Below are the code and all the weights of a small trained network. Each question names an input and a target symbol and asks about switching units off, where a switched-off unit gives its printed mean instead of its output.

import numpy as np


def w(rows, s, z=0):
    codes = np.array(rows[::2]) - 128.0
    scale = np.full(codes.shape[1], s)
    scale[-1] = z or s
    return codes * scale


def f(y):
    return np.maximum(y, 0)


def softmax(a):
    e = np.exp(a - a.max(-1, keepdims=True))
    return e / e.sum(-1, keepdims=True)


def log_softmax(a):
    a = a - a.max(-1, keepdims=True)
    return a - np.log(np.exp(a).sum(-1, keepdims=True))


def net(x, mask):
    ids = ['βγδζηθλμξστφψ'.index(c) for c in x.split()]
    T = len(ids)
    res = E[ids] + P[:T]
    q, k, v = (res @ M[0].T for M in (Q, K, V))
    z = softmax(np.where(np.tri(T) > 0, q @ k.T / 4**0.5, -1e9)) @ v
    res = res + np.where(mask[0], z, O[0][:, -1]) @ O[0][:, :-1]
    y = f(res @ A[0][:, :-1].T + A[0][:, -1])
    res = res + np.where(mask[1:17], y, B[0][:, -1]) @ B[0][:, :-1]
    return log_softmax(res[-1] @ U[:, :-1].T + U[:, -1])


Q, K, V, O, A, B = {}, {}, {}, {}, {}, {}
E = w([
[75,161,129,139,88,84,210,230],'β',
[179,100,85,165,215,185,89,196],'γ',
[132,158,231,153,159,68,112,78],'δ',
[160,119,122,162,110,194,41,79],'ζ',
[114,104,58,45,60,99,139,179],'η',
[114,92,42,196,242,144,125,107],'θ',
[186,159,94,69,204,158,180,154],'λ',
[106,109,98,159,108,31,24,119],'μ',
[69,205,93,167,106,55,134,51],'ξ',
[146,139,134,113,188,42,248,100],'σ',
[165,77,101,110,126,68,110,43],'τ',
[155,56,197,97,43,115,131,207],'φ',
[171,24,101,160,231,34,117,185],'ψ',
],0.015)
P = w([
[254,155,135,203,31,85,132,147],'0',
[179,166,129,143,99,75,101,120],'1',
[145,145,134,129,116,73,93,122],'2',
[141,147,129,128,107,76,94,127],'3',
[154,162,133,123,103,73,96,132],'4',
[159,159,141,141,100,71,97,133],'5',
],0.0071)
Q[0] = w([
[209,118,119,177,188,22,99,161],'H1',
[11,110,234,102,176,191,145,101],'H1',
[90,142,137,57,135,252,168,102],'H1',
[211,208,158,80,123,72,84,158],'H1',
],0.019)
K[0] = w([
[237,139,86,170,58,63,138,160],'H1',
[16,93,82,4,168,142,110,146],'H1',
[20,70,184,106,168,122,112,130],'H1',
[133,68,71,235,72,158,178,106],'H1',
],0.018)
V[0] = w([
[104,207,190,159,150,120,130,198],'H1',
[121,161,176,172,83,202,114,38],'H1',
[58,174,86,90,37,148,41,224],'H1',
[10,133,57,255,134,96,95,111],'H1',
],0.0089)
O[0] = w([
[134,198,175,130,171,110,142,138,117],'H1',
[93,150,153,110,90,175,109,91,26],'H1',
[240,236,111,119,155,92,93,114,1],'H1',
[171,133,104,255,55,147,165,141,148],'H1',
],0.0092,0.0046)
A[0] = w([
[66,71,159,163,111,150,166,120,163],'N1',
[121,144,193,148,109,97,51,191,84],'N2',
[199,188,116,155,104,173,161,84,165],'N3',
[122,145,99,149,230,158,108,45,2],'N4',
[76,157,146,187,154,91,102,197,98],'N5',
[136,135,171,138,107,59,184,25,136],'N6',
[105,177,146,143,161,233,133,133,36],'N7',
[49,171,52,106,65,31,138,193,50],'N8',
[95,168,131,67,55,181,165,94,29],'N9',
[159,80,173,188,167,129,69,40,216],'N10',
[71,148,13,148,145,88,87,95,98],'N11',
[59,199,82,142,160,152,183,129,165],'N12',
[74,173,113,60,169,158,78,62,44],'N13',
[112,151,129,157,63,231,115,85,157],'N14',
[120,159,132,143,146,226,69,244,123],'N15',
[185,152,70,68,144,254,216,133,125],'N16',
],0.0087,0.0026)
B[0] = w([
[150,220,79,99,63,63,165,148,255],'N1',
[156,109,223,128,118,124,165,132,171],'N2',
[126,110,165,110,127,66,178,29,176],'N3',
[134,184,82,153,36,165,193,199,176],'N4',
[116,152,153,163,188,102,131,113,193],'N5',
[35,149,36,81,159,154,88,142,191],'N6',
[81,183,99,105,144,58,96,135,133],'N7',
[221,153,127,169,233,156,95,43,200],'N8',
[130,205,104,76,100,122,67,154,135],'N9',
[122,123,123,143,119,171,8,204,228],'N10',
[150,94,105,174,93,151,183,48,209],'N11',
[76,124,215,130,130,148,100,145,167],'N12',
[126,69,200,141,47,123,190,133,165],'N13',
[106,124,174,86,135,215,204,100,168],'N14',
[102,143,85,136,208,165,50,90,155],'N15',
[62,10,174,139,138,181,123,110,147],'N16',
],0.012,0.0088)
U = w([
[152,224,150,143,202,158,171,131,70],'β',
[113,117,99,154,239,230,94,145,213],'γ',
[36,190,195,155,115,103,69,134,200],'δ',
[135,140,166,118,106,254,83,93,86],'ζ',
[224,158,84,55,165,206,150,104,185],'η',
[99,146,106,213,113,187,185,150,190],'θ',
[79,44,176,112,189,176,191,99,200],'λ',
[119,94,173,200,112,92,83,47,75],'μ',
[59,159,142,152,157,177,157,34,3],'ξ',
[64,150,89,88,185,89,204,115,41],'σ',
[103,81,54,78,88,130,73,76,161],'τ',
[196,140,195,87,98,133,171,155,183],'φ',
[128,57,109,178,188,53,136,179,63],'ψ',
],0.0061,0.0038)

Each question gives the input, a string of symbols that net reads in full, and the target symbol t.
The units are the heads (4 rows each of Q, K, V and O) and the neurons (one row each of A and B). Each row of codes is followed by its name. A weight is (code - 128) times the scale printed after its matrix; where a second scale follows, it is the last column's (O, A, B and U).
mask holds one flag per unit, heads first, then neurons. A switched-off unit (its flag False) gives its mean, the last column of its rows in O or B, instead of its output. The means were averaged over made-up inputs and are rounded, as every weight is.
A unit's drop is (log p(t) with every unit on - log p(t) with that unit switched off) / (log p(t) with every unit on - log p(t) with every unit switched off).
The circuit of an input: a set's keep is (log p(t) with only the set's units on - log p(t) with every unit switched off) / (log p(t) with every unit on - log p(t) with every unit switched off). Starting from the 12 units with the biggest drops (on a tie, the unit counted first), units are removed one at a time, each time the one whose removal leaves the highest keep (on an exact tie, the one counted first), for as long as the keep stays at least 0.8.
units of the circuit, in order: the units of the circuit, biggest drop first
unit that matters most: the unit with the biggest drop
top k neurons: the k neurons with the biggest drops, biggest first
drop when u is switched off: that unit's drop, to one decimal
input λ τ θ ξ, target λ: units of the circuit, in order => (H1; N13)
input θ ζ θ λ θ, target θ: unit that matters most => N4
input θ δ θ ψ ψ β, target β: top 2 neurons => (N8; N1)
input γ τ θ γ γ μ, target μ: units of the circuit, in order => (N11; N2; N8)
input σ θ σ, target σ: top 3 neurons => (N1; N10; N6)
input μ σ ξ, target ξ: top 2 neurons => (N6; N3)
input δ σ μ ζ τ θ, target δ: units of the circuit, in order => (H1; N12; N7)
input ζ δ ζ, target ζ: top 2 neurons => (N14; N10)
input θ θ δ η, target η: top 2 neurons => (N8; N1)
input η γ θ τ γ θ, target θ: top 2 neurons => (N4; N11)
input γ δ θ δ γ, target γ: top 2 neurons => (N15; N1)
input θ δ ξ, target ξ: top 2 neurons => (N8; N14)
input τ δ τ γ θ σ, target σ: top 3 neurons => (N10; N1; N6)
input β μ β μ φ γ, target β: unit that matters most => H1
input τ τ η, target η: drop when N11 is switched off => 0.0
input μ μ β μ μ, target μ: drop when N3 is switched off => 0.1
input λ τ β, target β: drop when H1 is switched off => -0.3
input δ φ θ θ γ θ, target δ: drop when N4 is switched off => -0.2
